Below is a small trained network, with its code and all its weights. Each question gives an input and a class and asks what happens when units are switched off, that is, made to give their printed mean instead of their output.

import numpy as np


def w(rows, s, z=0):
    codes = np.array(rows[::2]) - 128.0
    scale = np.full(codes.shape[1], s)
    scale[-1] = z or s
    return codes * scale


def f(y):
    return y / 2 * (1 + np.tanh(0.7978845608 * (y + 0.044715 * y**3)))


def log_softmax(a):
    a = a - a.max(-1, keepdims=True)
    return a - np.log(np.exp(a).sum(-1, keepdims=True))


def net(x, mask):
    res = np.array(x, float).reshape(1, 3) / 4 @ E
    y = f(res @ A[0][:, :-1].T + A[0][:, -1])
    res = res + np.where(mask, y, B[0][:, -1]) @ B[0][:, :-1]
    return log_softmax(res[-1] @ U[:, :-1].T + U[:, -1])


A, B = {}, {}
E = w([
[95,10,178,50,109,31,99,105,114],'x0',
[40,88,110,199,187,164,119,175,81],'x1',
[100,189,73,96,164,34,32,218,157],'x2',
],0.011)
A[0] = w([
[145,212,133,174,103,140,132,109,187,124],'n0',
[85,84,187,108,85,142,94,111,158,98],'n1',
[124,142,130,133,118,137,112,111,113,236],'n2',
[123,149,157,133,128,126,146,130,166,250],'n3',
[101,94,95,188,135,122,146,178,41,73],'n4',
[198,188,127,120,107,60,98,58,146,81],'n5',
[53,103,148,184,162,124,121,113,131,167],'n6',
[158,158,109,173,115,183,163,155,175,116],'n7',
[83,112,138,91,99,105,127,109,101,76],'n8',
[217,133,67,87,66,127,137,114,138,90],'n9',
[22,115,149,185,178,146,92,104,96,92],'n10',
[88,190,26,87,185,37,28,191,182,85],'n11',
[154,185,133,159,117,151,143,167,113,182],'n12',
[170,145,103,82,84,92,137,62,216,123],'n13',
[104,129,104,131,109,98,99,211,187,126],'n14',
[166,171,170,117,80,119,119,115,167,138],'n15',
[175,61,140,186,124,178,166,71,66,150],'n16',
[177,209,124,175,110,162,125,134,130,116],'n17',
[122,203,96,131,144,165,122,125,118,76],'n18',
[63,69,98,190,176,164,117,141,79,118],'n19',
[150,164,94,132,145,183,144,149,134,108],'n20',
[159,189,121,170,163,179,114,120,146,135],'n21',
[109,11,119,33,103,66,132,101,119,162],'n22',
[164,171,166,80,70,109,189,65,174,111],'n23',
[137,144,100,164,100,168,124,127,143,80],'n24',
[128,96,157,154,96,146,185,73,123,112],'n25',
[106,90,153,129,81,191,192,75,91,85],'n26',
[88,83,180,94,125,70,124,105,112,104],'n27',
],0.012,0.014)
B[0] = w([
[114,96,165,108,133,122,101,140,102,183],'n0',
[92,109,156,140,83,126,95,149,118,157],'n1',
[205,127,90,114,144,85,168,159,90,200],'n2',
[219,144,84,90,169,119,157,159,66,210],'n3',
[35,136,167,190,160,139,178,78,138,164],'n4',
[10,132,136,171,174,178,188,70,144,170],'n5',
[147,154,132,149,137,176,155,124,99,184],'n6',
[94,74,141,118,94,141,106,174,141,185],'n7',
[46,99,151,109,141,158,93,140,139,144],'n8',
[55,135,150,169,176,161,145,89,123,163],'n9',
[90,141,168,173,168,165,167,90,121,178],'n10',
[132,182,99,117,70,118,104,99,189,251],'n11',
[174,116,141,121,115,156,136,160,106,198],'n12',
[134,129,136,191,166,167,119,95,106,187],'n13',
[131,145,84,106,88,140,128,109,163,182],'n14',
[117,141,124,176,193,127,150,115,117,169],'n15',
[146,189,80,83,89,97,91,114,153,217],'n16',
[117,92,185,129,87,148,108,167,120,191],'n17',
[82,116,164,118,107,148,54,123,134,166],'n18',
[109,136,148,183,179,185,192,99,111,198],'n19',
[53,79,165,109,108,134,72,146,118,172],'n20',
[123,117,148,130,92,137,116,159,103,196],'n21',
[139,100,157,122,103,166,98,189,70,235],'n22',
[83,146,121,177,142,167,155,93,114,189],'n23',
[57,120,181,129,109,136,94,133,148,146],'n24',
[113,174,81,121,85,124,85,117,185,182],'n25',
[105,167,89,95,79,66,87,89,197,192],'n26',
[106,106,187,121,72,135,86,180,101,179],'n27',
],0.013,0.02)
U = w([
[110,65,182,126,79,142,90,199,96,121],'0',
[122,191,71,118,74,122,102,90,221,90],'1',
[96,141,151,195,186,155,172,70,112,125],'2',
[248,129,72,110,149,124,170,178,45,250],'3',
[134,87,122,123,140,114,153,128,157,96],'4',
[101,94,141,102,144,98,152,116,171,105],'5',
[103,95,150,118,148,92,127,117,137,98],'6',
[120,102,125,115,149,90,134,133,121,101],'7',
],0.017,0.011)

Each question gives the input, the list of numbers given to net, and the class t.
The units are the neurons (one row each of A and B). Each row of codes is followed by its name. A weight is (code - 128) times the scale printed after its matrix; where a second scale follows, it is the last column's (A, B and U).
mask holds one flag per neuron, in row order. A switched-off neuron (its flag False) gives its mean, the last column of its row in B, instead of its output. The means were averaged over made-up inputs and are rounded, as every weight is.
A unit's drop is (log p(t) with every unit on - log p(t) with that unit switched off) / (log p(t) with every unit on - log p(t) with every unit switched off).
The circuit of an input: a set's keep is (log p(t) with only the set's units on - log p(t) with every unit switched off) / (log p(t) with every unit on - log p(t) with every unit switched off). Starting from the 12 units with the biggest drops (on a tie, the unit counted first), units are removed one at a time, each time the one whose removal leaves the highest keep (on an exact tie, the one counted first), for as long as the keep stays at least 0.8.
units of the circuit, in order: the units of the circuit, biggest drop first
k most important neurons: the k neurons with the biggest drops, biggest first
drop of u: that unit's drop, to one decimal
input [4,5,6], class 1: units of the circuit, in order => [n11]
input [5,-1,6], class 1: 3 most important neurons => [n11, n14, n17]
input [-6,4,-8], class 1: 2 most important neurons => [n16, n26]
input [-7,-4,7], class 0: 4 most important neurons => [n17, n0, n16, n26]
input [5,6,-4], class 2: 3 most important neurons => [n19, n10, n4]
input [7,-4,8], class 1: 2 most important neurons => [n11, n14]
input [1,7,-6], class 2: 4 most important neurons => [n19, n11, n10, n4]
input [-4,5,5], class 1: 3 most important neurons => [n11, n22, n14]
input [-6,-6,-3], class 0: 2 most important neurons => [n17, n7]
input [4,5,-2], class 2: 2 most important neurons => [n19, n10]
input [5,2,-6], class 1: 2 most important neurons => [n26, n16]
input [-1,-4,2], class 2: drop of n5 => 0.3
input [2,1,5], class 1: drop of n11 => 1.0
input [-5,6,7], class 1: units of the circuit, in order => [n11]
input [-2,-4,-6], class 1: drop of n17 => 0.0
